Each row is followed by roughly how far along a hidden order it lies, from 0 to 30. A new part has a new order.
In the rows, 128 means zero.
[145 107 130 137 124 124 124 148 179 100 140 143 173 111 114 126 129] => 9
[132 127 124 125 144 111  64 133 139 100 122 126 119 102  98 119 156] => 13
[127 120 121 123 115 164 115 108  99 132 120  94 109 128 111 127 132] => 10
[143 142 118  75 132 205  59  92 107 123  85 100 138 152  90 116 154] => 3
[136 124 140 148 129 188  82  94 134 125  93 109 141 145 179 115 104] => 12
[151 133 146 143 115 184  98 109  95 132 100  88 120 136 158 140 136] => 12
[157 141 131 103 152 179  89  82 119 100  53  96 209 135 111 120 108] => 5
[127 123 115 144 141  92 139 139 164 107 151 138 124 104  80 125 155] => 13
[111 159 146 172 144 115 179 114 122 152 133 116  84 120 173 117 137] => 22
[126 142 109 115 134 100  60 134 155 131 160 122 118 134  54  93 173] => 9
[162 119 130 140 149 203 174 103 181 105 111 134 197 118 155 129  97] => 6
[154 143 155 188 135 104 132 107 128 154 115  58 105  90 134 117 144] => 28
[131 112 101  32 146 108 180 122 142  88 142 147 224 131  58 129 132] => 0
[146 103 114 151 109  80 134 138 182 102 158 109 147  84  53 130 168] => 11
[105 139 129 163 139 102 108 150 116  79  80 135  80 105  70 143 158] => 22
[103 106 128 162 115  69 169 144 122 112 133 127  53  94 119 151 139] => 15
[102 167 136 130 137  96 167 116  62 140 111 125 122 144 135 143 130] => 21
[124 127 140 158 104  50 182 151 116 134 156  98  88  98 120 132 154] => 21
[165 108 123 125 152 134 161 135 186 145 163 128 235 129 148 106 118] => 6
[158 115 138 143 116 180  86 113 166 151 154 108 152 134 173 111 131] => 9
[ 72 119 110 118 121  84 157 151  78 109 140 135  77 138  91 137 151] => 8
[146 131 125  62 147 131 190 120 124 107 130 129 200 142 103 120 138] => 8
[111 133 138 137 114  86 206 113  65 152 133  98 108 131 146 155 127] => 17
[182  92 103  66 119 151  65 133 163 104 148 127 198 127  61 104 163] => 1
[162 101 132 130  99 143 176 131 148 148 146 106 195 120 179 146 113] => 7
[113 166 134 104 167 127 194 135 110 129 139 155 105 140 100 104 150] => 14
[ 99 129 118 133 116  85 125 129  79 106 117 118  73 128 106 137 147] => 14
[115 137 153 149 146 146  95 100 110 132 102 132 108 142 179 138  93] => 20
[160 148 148 125 176 196  87  79 154 121 105  99 169 123 136  95 142] => 15
[156 125 139 201  96 116 119 149 124 111 126  91  89 106 109 126 163] => 30
[138 101 125 178 132  93 132 168 179 114 162 133 107  94 127 116 158] => 15
[113 128 117 109 129  87 151 142  76  99 133 116 105 128  77 135 151] => 14
[133 132 126  86 143 127 190 108 143 115 105 130 224 141 127 145  89] => 3
[161  91 114 111  98 122 121 151 153 124 177 119 171 133 116 109 157] => 6
[145 105 146 183 135 145 141 131  93 206 180 131  78 131 244  96 111] => 18
[ 99 143 166 207 127  83 180  97  98 144 107  94  66  98 166 163  87] => 30
[143 102 109  76  98  74 198 164 129 112 167 106 217 132  78 128 140] => 0
[106 154 125 156 142 147 121 119  91 124  94 108  82 111 118 112 142] => 18
[118 140 140 118 138 148 132 120  86 132  87 130 133 160 153 122 101] => 13
[136 138 142 127 129 149 122 118  98 143 105 108 121 143 165 129 112] => 15
[136 122 139 129 161 157 159 105 116 147 121 127 145 125 171 113 117] => 13
[113 129 136  90 141 154 143 105  77 159 135 134 146 162 165 123  81] => 6
[146 127 140 127 159 176 156 119 120 130 137 136 160 138 159 108 129] => 12
[134  96 121 147  88  51 151 149 156 130 169 108 102  95  82 155 161] => 12
[137 137 117 120 135 124  78 113 180 108 149 107 147 112  43 105 181] => 8
[139 139 137 140 110 118 149 126 108 134 106  88 103 122 138 143 130] => 16
[173 111 130  92 120  97 143 113 115 145 146  88 192 132 126 117 142] => 8
[152 145 129 170 141 165  32  96 152 138  93 105  83 104 131 109 155] => 21
[150 146 153 143 142 169  81  69 171 125  98  90 168 114 128 112 113] => 15
[130 101 138 166 114 122 101 129 190  96 134 133 131 100 139 145 149] => 10
[111 146 119 120 132 128 127 107  93 106  95 108 112 120  76 135 147] => 14
[141 109 102  89 113 140 124 143 126  93 140 124 190 136  84 124 144] => 3
[174 122 131 154 159 222 119  99 183 154 139 125 182 134 194  81 104] => 12
[149  95 104 106 108  98 152 154 168 126 167 120 173 127  96 113 158] => 7
[121 101 109 109 100  64 187 155  89  91 113 109 140 111  64 171 145] => 6
[148 104 125 152 133 138  70 116 194 105 135 139 152 110 144 135 127] => 9
[109 165 126 104 154 112 199  91  73 117  73 113 160 137  98 131 126] => 13
[140 146 117 114 125 158  79  93 119 106  98  96 139 119  69 114 160] => 9
[140 100 113 150 120 103 134 150 180 106 157 132 160 102  76 110 153] => 12
[152 121 105  61 121 154 134 128 115 132 149 128 225 162  98 118 146] => 0
[ 86 181 136 148 133  41 161 143  51 158  88 109 124 152 127 135 108] => 23
[122 138 119 121 114 137 145 112  83 137 114  97 110 142 125 137 131] => 12
[143 101 113 134 118 157  63 132 184 111 151 129 142 121 139 124 149] => 4
[ 85 133 131 180 118 109 123 130 112 116 134 149  58 125 105 139 142] => 19
[133 130 152 140 160 202  93 100 103 147 120 139 113 146 208 119  95] => 16
[152 150 149 194 150 114 120 146 178 117 137 100  71 102 102  72 180] => 30
[125 119 112  87 117  75 216 168  93 133 166 134 137 127  94 114 154] => 6
[110 156 162 166 172 188  94 100  99 152 114 153  88 160 220 104  88] => 22
[153 128 137 142 151 199 145  98 193 128 115 135 188 124 170 126  97] => 7
[157 157 127 108 142 189  19  71 174  82  36  83 183 110  74 112 141] => 9
[115 122 115 141 111  46 198 148 152  95 135 137 144  95  60 167 147] => 13
[ 98 139 140 154 131 113 132 117 136 123 178 136  60 108  81 129 181] => 19
[154 146 150 121 177 177 134  98 133 123  94 112 175 129 157 100 124] => 15
[144 126 127 164 113 150  68 137 135 142 161 110  49 118 142  98 153] => 16
[145 123 131  96 117 145 151 125 104 126  93 112 171 140 138 133  99] => 7
[114 133 116 102  90  70  96 136  87  83  96  92 109 108  26 155 172] => 10
[126 103 119 120 103 104 105 135 165  75 110 122 175 115  92 156 121] => 6
[142 143 109  71 135 171 128 119  97 128 129 135 204 170 113 102 147] => 4
[165 123 111  94 127 185 101 126 155 132 109 123 216 145 145 115 112] => 0
[133 135 139 121 139 196  70  93 141 126 102 104 151 147 158 102 113] => 10
[157  96 133 152 133 164  78 103 210 121 125 118 174 107 152 131 124] => 9
[127 122 125 169 118 124  95 149 176 114 132 124  87 100 120 117 148] => 16
[130  99 136 149  95  85 176 159 157 118 158 147 128 118 168 164 107] => 10
[140 127 133 116 117  59 191 135 112 116 154  91 125 103  80 132 178] => 16
[141 154 140 162 178 202  12  94 159 142 110 120  58 117 145  88 147] => 20
[132 127 132 152 152 199   1  77 169 135 104 130 129 132 174  94 121] => 14
[154  95 137 162  92 119  84 121 171  92 124 110 134  99 116 150 133] => 14
[158 105 121 123 111  80 181 145 106 143 170 113 135 118 109 120 166] => 13
[114 114 138 117 130 131 172 131  93 132  94 126 141 128 175 145 100] => 9
[121 126 121 135 126 119 125 126  83 139 138 108  92 134 112 120 153] => 16
